Here is a tiny trained network, its code and every weight. The questions are about switching its units off for an input and a class, where a switched-off unit gives its printed mean instead of its output.

import numpy as np


def w(rows, s, z=0):
    codes = np.array(rows[::2]) - 128.0
    scale = np.full(codes.shape[1], s)
    scale[-1] = z or s
    return codes * scale


def f(y):
    return np.maximum(y, 0)


def log_softmax(a):
    a = a - a.max(-1, keepdims=True)
    return a - np.log(np.exp(a).sum(-1, keepdims=True))


def net(x, mask):
    res = np.array(x, float).reshape(1, 3) / 4 @ E
    y = f(res @ A[0][:, :-1].T + A[0][:, -1])
    res = res + np.where(mask, y, B[0][:, -1]) @ B[0][:, :-1]
    return log_softmax(res[-1] @ U[:, :-1].T + U[:, -1])


A, B = {}, {}
E = w([
[172,90,138,250],'x0',
[46,159,218,159],'x1',
[28,49,57,145],'x2',
],0.011)
A[0] = w([
[193,135,132,188,168],'n0',
[109,44,97,250,82],'n1',
[199,97,49,106,255],'n2',
[172,180,177,33,161],'n3',
[148,177,170,189,179],'n4',
[184,184,186,91,205],'n5',
[233,129,189,211,136],'n6',
[64,122,72,82,151],'n7',
[10,175,213,84,242],'n8',
],0.011,0.0058)
B[0] = w([
[183,199,128,102,192],'n0',
[210,65,186,123,233],'n1',
[191,141,89,1,229],'n2',
[188,37,166,114,206],'n3',
[135,162,123,185,189],'n4',
[196,129,167,160,209],'n5',
[147,184,99,138,218],'n6',
[82,123,56,129,198],'n7',
[75,93,145,177,250],'n8',
],0.012,0.013)
U = w([
[180,43,158,78,181],'0',
[133,43,214,225,203],'1',
[160,228,72,116,5],'2',
[112,216,162,254,55],'3',
[75,120,1,91,202],'4',
[7,87,111,179,67],'5',
],0.0095,0.0029)

Each question gives the input, the list of numbers given to net, and the class t.
The units are the neurons (one row each of A and B). Each row of codes is followed by its name. A weight is (code - 128) times the scale printed after its matrix; where a second scale follows, it is the last column's (A, B and U).
mask holds one flag per neuron, in row order. A switched-off neuron (its flag False) gives its mean, the last column of its row in B, instead of its output. The means were averaged over made-up inputs and are rounded, as every weight is.
A unit's drop is (log p(t) with every unit on - log p(t) with that unit switched off) / (log p(t) with every unit on - log p(t) with every unit switched off).
The circuit of an input: a set's keep is (log p(t) with only the set's units on - log p(t) with every unit switched off) / (log p(t) with every unit on - log p(t) with every unit switched off). Starting from all 9 units, units are removed one at a time, each time the one whose removal leaves the highest keep (on an exact tie, the one counted first), for as long as the keep stays at least 0.8.
circuit, biggest first: the units of the circuit, biggest drop first
unit that matters most: the unit with the biggest drop
k most important neurons: the k neurons with the biggest drops, biggest first
drop when u is switched off: that unit's drop, to one decimal
input [-7,4,7], class 5: circuit, biggest first => [n8]
input [0,-5,3], class 4: circuit, biggest first => [n3 n5]
input [6,6,0], class 3: circuit, biggest first => [n3 n6]
input [2,5,-6], class 3: 3 most important neurons => [n6 n1 n4]
input [3,-1,-1], class 2: circuit, biggest first => [n3 n8]
input [4,1,-4], class 3: 2 most important neurons => [n2 n4]
input [0,3,8], class 5: circuit, biggest first => [n7 n2]
input [-7,1,-5], class 1: 2 most important neurons => [n2 n8]
input [6,-1,7], class 0: circuit, biggest first => [n1 n8]
input [1,2,-8], class 3: 2 most important neurons => [n6 n1]
input [1,-2,-4], class 2: 2 most important neurons => [n1 n6]
input [1,-3,-8], class 2: 2 most important neurons => [n6 n1]
input [3,7,-1], class 3: 2 most important neurons => [n3 n4]
input [-2,1,8], class 5: unit that matters most => n2
input [-6,3,-1], class 1: 3 most important neurons => [n2 n8 n3]
input [8,-2,0], class 2: circuit, biggest first => [n6 n0]
input [-7,-6,1], class 4: 3 most important neurons => [n1 n7 n5]
input [-1,-2,5], class 4: 3 most important neurons => [n3 n7 n5]
input [5,0,-6], class 2: 2 most important neurons => [n8 n0]
input [2,5,-7], class 3: unit that matters most => n6
input [0,1,8], class 5: 3 most important neurons => [n7 n2 n3]
input [-8,2,-1], class 1: drop when n8 is switched off => 0.3
input [-2,2,3], class 5: drop when n2 is switched off => 0.2
input [-2,-4,3], class 4: drop when n0 is switched off => 0.0
